Here is a tiny trained network, its code and every weight. The questions are about switching its units off for an input and a class, where a switched-off unit gives its printed mean instead of its output.

import numpy as np


def w(rows, s, z=0):
    codes = np.array(rows[::2]) - 128.0
    scale = np.full(codes.shape[1], s)
    scale[-1] = z or s
    return codes * scale


def f(y):
    return np.maximum(y, 0)


def log_softmax(a):
    a = a - a.max(-1, keepdims=True)
    return a - np.log(np.exp(a).sum(-1, keepdims=True))


def net(x, mask):
    res = np.array(x, float).reshape(1, 2) / 4 @ E
    y = f(res @ A[0][:, :-1].T + A[0][:, -1])
    res = res + np.where(mask, y, B[0][:, -1]) @ B[0][:, :-1]
    return log_softmax(res[-1] @ U[:, :-1].T + U[:, -1])


A, B = {}, {}
E = w([
[202,192,191,2],'x0',
[232,246,13,209],'x1',
],0.009)
A[0] = w([
[158,205,43,159,192],'N1',
[107,172,114,133,251],'N2',
[247,165,171,31,130],'N3',
[150,206,105,186,68],'N4',
[231,117,83,136,56],'N5',
[118,39,72,158,127],'N6',
[136,51,44,157,82],'N7',
[70,62,153,146,107],'N8',
[136,91,127,101,255],'N9',
[59,156,77,134,168],'N10',
[129,217,34,178,58],'N11',
[53,129,78,183,174],'N12',
[58,99,178,134,138],'N13',
],0.012,0.0069)
B[0] = w([
[90,134,199,170,250],'N1',
[163,200,189,245,192],'N2',
[84,21,6,200,238],'N3',
[28,124,152,94,194],'N4',
[35,117,166,41,175],'N5',
[98,91,132,167,187],'N6',
[83,58,26,137,175],'N7',
[98,114,152,122,198],'N8',
[122,213,172,255,201],'N9',
[146,132,77,155,172],'N10',
[64,122,194,55,223],'N11',
[104,113,88,201,208],'N12',
[91,192,183,80,207],'N13',
],0.0083,0.013)
U = w([
[50,31,2,161,119],'0',
[36,154,236,79,83],'1',
[167,238,175,230,254],'2',
[169,132,90,37,58],'3',
],0.0091,0.0054)

Each question gives the input, the list of numbers given to net, and the class t.
The units are the neurons (one row each of A and B). Each row of codes is followed by its name. A weight is (code - 128) times the scale printed after its matrix; where a second scale follows, it is the last column's (A, B and U).
mask holds one flag per neuron, in row order. A switched-off neuron (its flag False) gives its mean, the last column of its row in B, instead of its output. The means were averaged over made-up inputs and are rounded, as every weight is.
A unit's drop is (log p(t) with every unit on - log p(t) with that unit switched off) / (log p(t) with every unit on - log p(t) with every unit switched off).
The circuit of an input: a set's keep is (log p(t) with only the set's units on - log p(t) with every unit switched off) / (log p(t) with every unit on - log p(t) with every unit switched off). Starting from the 12 units with the biggest drops (on a tie, the unit counted first), units are removed one at a time, each time the one whose removal leaves the highest keep (on an exact tie, the one counted first), for as long as the keep stays at least 0.8.
units of the circuit, in order: the units of the circuit, biggest drop first
unit that matters most: the unit with the biggest drop
k most important neurons: the k neurons with the biggest drops, biggest first
drop when u is switched off: that unit's drop, to one decimal
input [2,1], class 2: units of the circuit, in order -> N7; N11
input [1,-2], class 2: unit that matters most -> N11
input [-4,7], class 1: 2 most important neurons -> N11; N3
input [-2,2], class 2: units of the circuit, in order -> N3; N5
input [-5,6], class 1: 2 most important neurons -> N11; N3
input [4,1], class 0: 2 most important neurons -> N3; N13
input [-5,7], class 1: 3 most important neurons -> N11; N3; N1
input [1,4], class 1: 2 most important neurons -> N11; N5
input [-4,6], class 1: 3 most important neurons -> N11; N3; N1
input [8,8], class 0: 2 most important neurons -> N3; N13
input [-1,-3], class 2: drop when N3 is switched off -> 0.2
input [7,6], class 0: drop when N3 is switched off -> 2.3
input [-3,0], class 2: drop when N3 is switched off -> 1.5
input [6,2], class 0: drop when N3 is switched off -> 1.5
